Below are the code and all the weights of a small trained network. Each question names an input and a class and asks about switching units off, where a switched-off unit gives its printed mean instead of its output.

import numpy as np


def w(rows, s, z=0):
    codes = np.array(rows[::2]) - 128.0
    scale = np.full(codes.shape[1], s)
    scale[-1] = z or s
    return codes * scale


def f(y):
    return np.maximum(y, 0)


def log_softmax(a):
    a = a - a.max(-1, keepdims=True)
    return a - np.log(np.exp(a).sum(-1, keepdims=True))


def net(x, mask):
    res = np.array(x, float).reshape(1, 5) / 4 @ E
    y = f(res @ A[0][:, :-1].T + A[0][:, -1])
    res = res + np.where(mask, y, B[0][:, -1]) @ B[0][:, :-1]
    return log_softmax(res[-1] @ U[:, :-1].T + U[:, -1])


A, B = {}, {}
E = w([
[148,223,188,101,74,132],'x0',
[129,128,129,127,131,126],'x1',
[179,184,79,153,190,171],'x2',
[124,104,167,250,95,180],'x3',
[157,144,69,186,85,68],'x4',
],0.011)
A[0] = w([
[99,30,121,97,59,116,60],'n1',
[141,95,173,219,86,204,68],'n2',
[121,61,97,134,165,137,60],'n3',
[163,135,111,159,113,81,19],'n4',
[152,67,117,126,164,118,6],'n5',
[181,131,68,184,68,23,33],'n6',
[133,108,152,51,165,176,85],'n7',
[157,179,195,117,101,103,25],'n8',
[129,147,89,47,148,49,52],'n9',
[192,194,60,127,172,241,17],'n10',
[127,155,82,77,130,114,27],'n11',
[102,85,94,142,158,120,34],'n12',
[123,196,153,145,61,200,113],'n13',
[132,126,132,208,89,153,54],'n14',
[80,112,145,121,97,101,3],'n15',
[83,92,202,93,180,246,70],'n16',
[164,162,85,172,223,130,97],'n17',
[104,127,172,190,140,168,28],'n18',
[83,79,190,96,36,69,27],'n19',
[160,151,186,99,114,144,89],'n20',
[80,55,83,154,174,149,66],'n21',
[110,53,102,192,182,161,91],'n22',
[130,196,170,126,90,143,44],'n23',
],0.012,0.011)
B[0] = w([
[131,161,207,189,173,97,184],'n1',
[77,101,143,2,208,200,254],'n2',
[182,190,114,96,140,72,180],'n3',
[82,192,101,142,131,145,137],'n4',
[196,154,96,93,148,99,140],'n5',
[39,254,39,176,52,207,207],'n6',
[120,152,81,184,78,169,192],'n7',
[188,154,63,109,205,54,165],'n8',
[102,60,145,12,199,233,222],'n9',
[41,121,245,220,183,55,195],'n10',
[134,63,131,85,183,193,155],'n11',
[185,148,106,84,153,79,155],'n12',
[217,99,80,110,141,43,229],'n13',
[98,56,112,30,194,220,194],'n14',
[102,125,180,133,172,95,134],'n15',
[65,218,27,185,27,172,234],'n16',
[87,109,217,181,114,105,212],'n17',
[101,90,136,68,146,173,172],'n18',
[67,150,200,205,201,76,203],'n19',
[175,130,83,135,140,101,177],'n20',
[180,183,99,101,143,55,210],'n21',
[213,140,97,92,116,56,237],'n22',
[182,179,81,73,164,18,175],'n23',
],0.0081,0.0089)
U = w([
[83,77,105,18,175,191,103],'0',
[184,157,51,85,138,12,95],'1',
[43,133,224,203,155,64,92],'2',
[43,193,2,163,34,180,80],'3',
[140,92,105,122,83,123,250],'4',
],0.0083,0.023)

Each question gives the input, the list of numbers given to net, and the class t.
The units are the neurons (one row each of A and B). Each row of codes is followed by its name. A weight is (code - 128) times the scale printed after its matrix; where a second scale follows, it is the last column's (A, B and U).
mask holds one flag per neuron, in row order. A switched-off neuron (its flag False) gives its mean, the last column of its row in B, instead of its output. The means were averaged over made-up inputs and are rounded, as every weight is.
A unit's drop is (log p(t) with every unit on - log p(t) with that unit switched off) / (log p(t) with every unit on - log p(t) with every unit switched off).
The circuit of an input: a set's keep is (log p(t) with only the set's units on - log p(t) with every unit switched off) / (log p(t) with every unit on - log p(t) with every unit switched off). Starting from the 12 units with the biggest drops (on a tie, the unit counted first), units are removed one at a time, each time the one whose removal leaves the highest keep (on an exact tie, the one counted first), for as long as the keep stays at least 0.8.
units of the circuit, in order: the units of the circuit, biggest drop first
unit that matters most: the unit with the biggest drop
k most important neurons: the k neurons with the biggest drops, biggest first
drop when u is switched off: that unit's drop, to one decimal
input [6,2,8,-4,6], class 2: units of the circuit, in order -> n10
input [7,-6,-1,4,-6], class 1: units of the circuit, in order -> n13, n23
input [-2,-7,4,-5,-5], class 4: 4 most important neurons -> n2, n6, n14, n7
input [-1,3,7,2,-7], class 2: 2 most important neurons -> n10, n17
input [1,0,6,6,6], class 0: 2 most important neurons -> n14, n2
input [3,0,7,7,-8], class 3: 3 most important neurons -> n16, n9, n19
input [7,-1,-5,-3,-2], class 1: 2 most important neurons -> n8, n23
input [5,2,5,0,6], class 3: 2 most important neurons -> n6, n22
input [-1,1,4,-5,5], class 0: 3 most important neurons -> n9, n16, n11
input [0,-6,-6,-4,-8], class 3: 2 most important neurons -> n16, n7
input [1,-4,-1,7,5], class 0: 2 most important neurons -> n2, n14
input [7,2,-2,-3,8], class 3: 3 most important neurons -> n6, n22, n21
input [0,0,0,2,-3], class 3: 2 most important neurons -> n16, n9
input [1,-7,-7,3,-3], class 2: unit that matters most -> n19
input [-7,3,0,-7,8], class 3: 2 most important neurons -> n6, n2
input [5,-5,0,-7,1], class 0: drop when n9 is switched off -> 0.6
input [6,-4,0,-7,0], class 0: drop when n9 is switched off -> 1.4
input [2,-6,8,-2,-2], class 2: drop when n10 is switched off -> 0.2
